Below are the code and all the weights of a small trained network. Each question names an input and a target symbol and asks about switching units off, where a switched-off unit gives its printed mean instead of its output.

import numpy as np


def w(rows, s, z=0):
    codes = np.array(rows[::2]) - 128.0
    scale = np.full(codes.shape[1], s)
    scale[-1] = z or s
    return codes * scale


def f(y):
    return np.maximum(y, 0)


def softmax(a):
    e = np.exp(a - a.max(-1, keepdims=True))
    return e / e.sum(-1, keepdims=True)


def log_softmax(a):
    a = a - a.max(-1, keepdims=True)
    return a - np.log(np.exp(a).sum(-1, keepdims=True))


def net(x, mask):
    ids = ['Σβγδεζπτφω'.index(c) for c in x.split()]
    T = len(ids)
    res = E[ids] + P[:T]
    u = 0
    for l in range(3):
        r = res
        for j in range(2):
            rows = slice(4 * j, 4 * j + 4)
            q, k, v = (r @ M[l][rows].T for M in (Q, K, V))
            z = softmax(np.where(np.tri(T) > 0, q @ k.T / 4**0.5, -1e9)) @ v
            o = O[l][rows]
            res = res + np.where(mask[u + j], z, o[:, -1]) @ o[:, :-1]
        u += 2
        y = f(res @ A[l][:, :-1].T + A[l][:, -1])
        res = res + np.where(mask[u : u + 4], y, B[l][:, -1]) @ B[l][:, :-1]
        u += 4
    return log_softmax(res[-1] @ U[:, :-1].T + U[:, -1])


Q, K, V, O, A, B = {}, {}, {}, {}, {}, {}
E = w([
[151,201,80,161,118],'Σ',
[173,184,114,110,151],'β',
[149,171,77,213,95],'γ',
[164,178,92,156,134],'δ',
[136,182,32,145,133],'ε',
[142,159,19,145,156],'ζ',
[163,185,117,166,106],'π',
[150,131,38,93,186],'τ',
[127,168,9,185,115],'φ',
[132,126,26,181,121],'ω',
],0.012)
P = w([
[75,138,68,79,26],'0',
[215,201,186,88,162],'1',
[10,213,115,137,175],'2',
[164,77,91,250,196],'3',
[159,134,77,153,47],'4',
[28,220,194,113,119],'5',
[170,119,129,224,185],'6',
[183,174,82,99,105],'7',
[6,228,140,108,142],'8',
[196,64,101,193,183],'9',
[178,159,74,69,79],'10',
[15,250,188,143,101],'11',
[153,39,68,117,203],'12',
[191,186,76,70,107],'13',
],0.012)
Q[0] = w([
[75,105,176,148,171],'L0H1',
[156,100,82,124,78],'L0H1',
[120,93,143,125,54],'L0H1',
[176,153,98,99,41],'L0H1',
[173,137,75,85,168],'L0H2',
[72,81,131,82,76],'L0H2',
[107,138,170,150,247],'L0H2',
[17,143,95,147,131],'L0H2',
],0.012)
K[0] = w([
[30,44,231,159,187],'L0H1',
[221,176,138,131,105],'L0H1',
[154,169,86,166,202],'L0H1',
[237,117,67,119,104],'L0H1',
[170,109,51,82,52],'L0H2',
[83,139,1,186,239],'L0H2',
[16,102,136,99,119],'L0H2',
[68,215,140,142,163],'L0H2',
],0.008)
V[0] = w([
[213,236,125,149,124],'L0H1',
[41,175,88,113,136],'L0H1',
[185,40,159,254,161],'L0H1',
[137,114,72,161,227],'L0H1',
[133,95,105,181,253],'L0H2',
[187,117,61,146,180],'L0H2',
[103,208,25,136,219],'L0H2',
[125,77,152,173,136],'L0H2',
],0.0099)
O[0] = w([
[207,82,178,185,178,240],'L0H1',
[85,96,147,172,110,185],'L0H1',
[135,185,67,78,237,43],'L0H1',
[80,194,194,127,197,144],'L0H1',
[136,177,182,120,147,86],'L0H2',
[254,182,173,143,124,161],'L0H2',
[154,133,227,143,101,253],'L0H2',
[111,159,120,92,144,65],'L0H2',
],0.0096,0.011)
A[0] = w([
[202,145,121,122,151,122],'L0N1',
[75,192,137,133,136,130],'L0N2',
[191,135,131,178,146,104],'L0N3',
[11,224,40,8,91,12],'L0N4',
],0.012)
B[0] = w([
[70,103,102,104,119,195],'L0N1',
[156,66,151,109,116,143],'L0N2',
[114,106,87,108,149,248],'L0N3',
[159,174,47,199,3,128],'L0N4',
],0.014,0.018)
Q[1] = w([
[137,133,88,173,147],'L1H1',
[163,192,164,127,138],'L1H1',
[159,77,55,158,110],'L1H1',
[231,23,87,86,99],'L1H1',
[32,113,186,99,125],'L1H2',
[62,91,152,139,130],'L1H2',
[1,76,152,135,38],'L1H2',
[202,80,197,131,126],'L1H2',
],0.0096)
K[1] = w([
[148,128,131,142,125],'L1H1',
[83,171,108,103,82],'L1H1',
[247,170,163,100,147],'L1H1',
[227,158,87,64,195],'L1H1',
[105,57,124,164,110],'L1H2',
[102,107,128,148,83],'L1H2',
[101,123,139,118,33],'L1H2',
[118,163,154,139,138],'L1H2',
],0.012)
V[1] = w([
[178,71,158,93,111],'L1H1',
[104,133,148,180,165],'L1H1',
[3,138,165,106,8],'L1H1',
[89,44,136,150,109],'L1H1',
[153,99,91,40,87],'L1H2',
[84,68,185,68,182],'L1H2',
[236,35,192,133,58],'L1H2',
[39,180,230,125,123],'L1H2',
],0.0079)
O[1] = w([
[148,182,100,114,184,165],'L1H1',
[2,77,153,205,124,119],'L1H1',
[195,108,40,96,61,145],'L1H1',
[140,143,91,165,130,194],'L1H1',
[150,155,73,73,39,119],'L1H2',
[105,238,40,98,148,101],'L1H2',
[216,176,71,159,148,250],'L1H2',
[114,94,73,139,215,115],'L1H2',
],0.0082,0.023)
A[1] = w([
[85,179,254,142,210,58],'L1N1',
[170,64,191,159,131,175],'L1N2',
[97,115,182,195,170,1],'L1N3',
[158,83,154,180,170,96],'L1N4',
],0.0095,0.0059)
B[1] = w([
[154,92,15,242,63,131],'L1N1',
[221,168,254,82,183,250],'L1N2',
[35,54,48,46,22,159],'L1N3',
[192,39,81,71,175,255],'L1N4',
],0.0065,0.014)
Q[2] = w([
[103,115,99,140,202],'L2H1',
[121,2,142,121,149],'L2H1',
[132,196,178,157,157],'L2H1',
[121,61,126,103,94],'L2H1',
[139,99,136,106,61],'L2H2',
[174,112,147,152,60],'L2H2',
[111,88,109,142,129],'L2H2',
[152,205,119,185,178],'L2H2',
],0.0094)
K[2] = w([
[82,141,113,182,122],'L2H1',
[57,142,158,97,136],'L2H1',
[127,166,117,171,2],'L2H1',
[78,105,91,93,213],'L2H1',
[134,104,130,163,82],'L2H2',
[131,85,117,95,74],'L2H2',
[165,147,150,147,135],'L2H2',
[117,157,105,32,154],'L2H2',
],0.0094)
V[2] = w([
[165,108,85,105,63],'L2H1',
[179,90,70,68,112],'L2H1',
[126,124,116,106,77],'L2H1',
[134,119,164,160,159],'L2H1',
[121,85,102,218,121],'L2H2',
[162,220,192,164,154],'L2H2',
[114,67,154,250,121],'L2H2',
[138,136,137,117,87],'L2H2',
],0.012)
O[2] = w([
[97,164,154,199,99,229],'L2H1',
[74,149,133,198,5,254],'L2H1',
[129,135,166,226,203,129],'L2H1',
[112,158,102,69,107,135],'L2H1',
[109,135,154,32,184,194],'L2H2',
[163,178,117,250,166,110],'L2H2',
[191,208,186,3,218,169],'L2H2',
[98,131,26,79,135,152],'L2H2',
],0.0073,0.034)
A[2] = w([
[94,102,26,206,41,24],'L2N1',
[47,156,246,78,107,220],'L2N2',
[122,219,55,86,29,253],'L2N3',
[82,75,120,254,142,34],'L2N4',
],0.0091,0.0025)
B[2] = w([
[167,42,160,81,154,224],'L2N1',
[3,59,193,160,123,154],'L2N2',
[53,114,45,127,227,252],'L2N3',
[138,167,125,36,14,181],'L2N4',
],0.011,0.019)
U = w([
[73,64,151,163,93,73],'Σ',
[169,125,185,191,101,116],'β',
[103,170,58,184,111,168],'γ',
[171,42,78,164,144,174],'δ',
[164,67,255,97,169,184],'ε',
[243,108,179,106,161,185],'ζ',
[87,176,20,60,98,1],'π',
[50,125,136,53,139,90],'τ',
[184,133,142,21,159,108],'φ',
[140,138,124,59,60,19],'ω',
],0.0095,0.0069)

Each question gives the input, a string of symbols that net reads in full, and the target symbol t.
The units are the heads (4 rows each of Q, K, V and O) and the neurons (one row each of A and B). Each row of codes is followed by its name. A weight is (code - 128) times the scale printed after its matrix; where a second scale follows, it is the last column's (O, A, B and U).
mask holds one flag per unit, layer by layer, with each layer's heads first. A switched-off unit (its flag False) gives its mean, the last column of its rows in O or B, instead of its output. The means were averaged over made-up inputs and are rounded, as every weight is.
A unit's drop is (log p(t) with every unit on - log p(t) with that unit switched off) / (log p(t) with every unit on - log p(t) with every unit switched off).
The circuit of an input: a set's keep is (log p(t) with only the set's units on - log p(t) with every unit switched off) / (log p(t) with every unit on - log p(t) with every unit switched off). Starting from the 12 units with the biggest drops (on a tie, the unit counted first), units are removed one at a time, each time the one whose removal leaves the highest keep (on an exact tie, the one counted first), for as long as the keep stays at least 0.8.
circuit, biggest first: the units of the circuit, biggest drop first
unit that matters most: the unit with the biggest drop
top k neurons: the k neurons with the biggest drops, biggest first
k most important neurons of layer l: the k neurons of layer l with the biggest drops, biggest first
which heads matter: for each layer, one digit per head in row order, 1 if its drop is at least 0.15 and else 0, layers parted by /
input ω ε β π β ω δ ω γ β π ζ φ ω, target π: unit that matters most -> L0N1
input δ β τ τ δ τ π γ φ ω β δ, target β: top 2 neurons -> [L0N1; L0N3]
input β β π ζ τ δ β ε ζ, target ω: which heads matter -> 10 / 11 / 10
input γ ε δ Σ ζ γ δ δ, target β: 2 most important neurons of layer 0 -> [L0N2; L0N1]
input ζ τ ε τ γ Σ, target ζ: 3 most important neurons of layer 0 -> [L0N1; L0N3; L0N2]
input π τ ζ τ β ζ τ ε γ, target Σ: 2 most important neurons of layer 0 -> [L0N1; L0N2]
input φ γ ε δ ζ, target τ: 2 most important neurons of layer 1 -> [L1N2; L1N4]
input ω ε δ β τ, target ζ: circuit, biggest first -> [L0N1; L1H1; L2N3; L2H2]
input ω π β ζ τ π δ ε ζ, target τ: which heads matter -> 11 / 10 / 01
input ε ε ε π δ ω ζ ε ω Σ γ, target ζ: top 2 neurons -> [L0N1; L0N3]
input γ τ γ δ δ δ β ζ ζ δ γ, target β: circuit, biggest first -> [L1H1; L2H1; L0H2; L0H1]
input ζ ε φ, target ζ: 3 most important neurons of layer 1 -> [L1N4; L1N2; L1N3]
input γ φ π π π γ β Σ δ γ ω ζ, target ε: which heads matter -> 00 / 01 / 11
input δ ζ β ζ ζ, target β: unit that matters most -> L1H1
input ε β δ ζ τ δ π δ ω β δ δ, target π: circuit, biggest first -> [L1H1; L0H1; L2N3]
input π β ζ β ε δ δ ω φ φ Σ φ, target Σ: which heads matter -> 11 / 10 / 11
input τ ε β δ γ ω, target δ: top 2 neurons -> [L0N1; L1N3]
input π ζ ζ β Σ δ β φ, target φ: top 4 neurons -> [L0N1; L1N2; L0N3; L1N3]
input π β Σ β ω τ φ β τ, target Σ: circuit, biggest first -> [L0H2; L0H1; L2N2; L1H2]
input ω Σ π Σ, target ζ: top neuron -> [L2N3]
input φ γ δ Σ ε β π β ω ω ε Σ γ ζ, target ζ: top 2 neurons -> [L0N1; L0N3]
input ε ε β φ δ β β γ Σ β π ε δ ε, target π: 3 most important neurons of layer 2 -> [L2N1; L2N2; L2N3]
input Σ ε τ β β γ γ δ ω γ ω ε δ Σ, target Σ: top 2 neurons -> [L1N4; L1N3]
input ε β φ τ δ γ β φ γ, target π: top 2 neurons -> [L0N3; L0N2]
input β ε β δ ζ φ, target ω: which heads matter -> 10 / 11 / 10
input Σ ω τ δ ε ω γ π β, target γ: which heads matter -> 11 / 11 / 11
input δ π φ ω ε τ φ π δ β γ, target π: top 3 neurons -> [L0N1; L1N2; L0N3]
